Below are the code and all the weights of a small trained network. Each question names an input and a class and asks about switching units off, where a switched-off unit gives its printed mean instead of its output.

import numpy as np


def w(rows, s, z=0):
    codes = np.array(rows[::2]) - 128.0
    scale = np.full(codes.shape[1], s)
    scale[-1] = z or s
    return codes * scale


def f(y):
    return y / 2 * (1 + np.tanh(0.7978845608 * (y + 0.044715 * y**3)))


def log_softmax(a):
    a = a - a.max(-1, keepdims=True)
    return a - np.log(np.exp(a).sum(-1, keepdims=True))


def net(x, mask):
    res = np.array(x, float).reshape(1, 3) / 4 @ E
    y = f(res @ A[0][:, :-1].T + A[0][:, -1])
    res = res + np.where(mask, y, B[0][:, -1]) @ B[0][:, :-1]
    return log_softmax(res[-1] @ U[:, :-1].T + U[:, -1])


A, B = {}, {}
E = w([
[114,3,108,21,56,217,78,195,110,103,92,109],'x0',
[196,180,195,132,88,135,119,192,177,15,184,42],'x1',
[132,92,221,100,207,140,111,46,196,144,134,37],'x2',
],0.0078)
A[0] = w([
[142,107,138,104,132,125,111,109,132,125,99,112,204],'neuron 1',
[128,194,168,165,165,91,137,55,132,144,129,102,234],'neuron 2',
[132,253,96,201,121,91,136,144,125,121,134,170,228],'neuron 3',
[147,183,197,145,152,125,131,119,145,70,149,29,180],'neuron 4',
[136,103,138,85,82,154,112,233,126,54,130,85,240],'neuron 5',
[118,50,136,96,157,138,135,47,125,176,118,121,253],'neuron 6',
],0.016,0.0023)
B[0] = w([
[95,140,157,167,95,185,110,80,127,121,169,101,158],'neuron 1',
[194,160,157,151,225,140,138,61,169,78,150,104,240],'neuron 2',
[152,167,128,157,153,58,153,139,92,145,142,248,244],'neuron 3',
[138,119,241,45,77,87,83,90,138,73,71,114,243],'neuron 4',
[181,41,129,177,99,178,226,208,151,52,151,107,252],'neuron 5',
[82,48,132,126,177,129,62,172,172,207,114,71,215],'neuron 6',
],0.015,0.017)
U = w([
[89,198,4,125,26,89,201,189,2,145,114,237,251],'0',
[76,127,16,87,151,74,94,142,60,194,33,192,119],'1',
[32,79,108,142,188,156,38,144,152,248,128,77,103],'2',
[107,123,169,32,119,150,48,48,163,92,71,17,101],'3',
[162,42,113,140,64,198,234,203,148,54,137,63,156],'4',
[187,162,201,99,160,53,131,97,136,70,99,169,79],'5',
[156,213,83,201,237,105,176,67,114,151,194,171,70],'6',
],0.0049,0.002)

Each question gives the input, the list of numbers given to net, and the class t.
The units are the neurons (one row each of A and B). Each row of codes is followed by its name. A weight is (code - 128) times the scale printed after its matrix; where a second scale follows, it is the last column's (A, B and U).
mask holds one flag per neuron, in row order. A switched-off neuron (its flag False) gives its mean, the last column of its row in B, instead of its output. The means were averaged over made-up inputs and are rounded, as every weight is.
A unit's drop is (log p(t) with every unit on - log p(t) with that unit switched off) / (log p(t) with every unit on - log p(t) with every unit switched off).
The circuit of an input: a set's keep is (log p(t) with only the set's units on - log p(t) with every unit switched off) / (log p(t) with every unit on - log p(t) with every unit switched off). Starting from all 6 units, units are removed one at a time, each time the one whose removal leaves the highest keep (on an exact tie, the one counted first), for as long as the keep stays at least 0.8.
units of the circuit, in order: the units of the circuit, biggest drop first
top k neurons: the k neurons with the biggest drops, biggest first
drop of u: that unit's drop, to one decimal
input [-3,-4,6], class 2: units of the circuit, in order : neuron 6
input [2,-6,-7], class 0: top 2 neurons : neuron 2; neuron 6
input [-1,6,-7], class 0: units of the circuit, in order : neuron 3; neuron 2
input [-1,2,-3], class 0: top 2 neurons : neuron 2; neuron 4
input [-3,4,5], class 3: units of the circuit, in order : neuron 3; neuron 4
input [3,-5,-6], class 0: units of the circuit, in order : neuron 2; neuron 4
input [-6,3,-6], class 6: top 2 neurons : neuron 3; neuron 4
input [-2,-6,-2], class 1: top 2 neurons : neuron 2; neuron 5
input [-2,-8,-4], class 1: top 3 neurons : neuron 2; neuron 5; neuron 6
input [4,2,7], class 3: top 4 neurons : neuron 4; neuron 6; neuron 3; neuron 1
input [1,-1,4], class 2: top 3 neurons : neuron 4; neuron 5; neuron 6
input [4,0,8], class 3: top 2 neurons : neuron 4; neuron 3
input [-2,8,4], class 3: top 2 neurons : neuron 4; neuron 3
input [-8,-5,5], class 6: units of the circuit, in order : neuron 2
input [-2,-3,0], class 6: top 2 neurons : neuron 4; neuron 5
input [-4,5,8], class 3: top 2 neurons : neuron 3; neuron 4
input [-3,5,-7], class 0: top 2 neurons : neuron 3; neuron 2
input [2,-2,-7], class 0: drop of neuron 2 : 0.2
input [0,0,-6], class 0: drop of neuron 2 : 0.3
input [-7,-1,-1], class 6: drop of neuron 4 : 0.1
input [-4,-7,-4], class 6: drop of neuron 6 : 0.0
input [2,-8,-4], class 2: top neuron : neuron 3
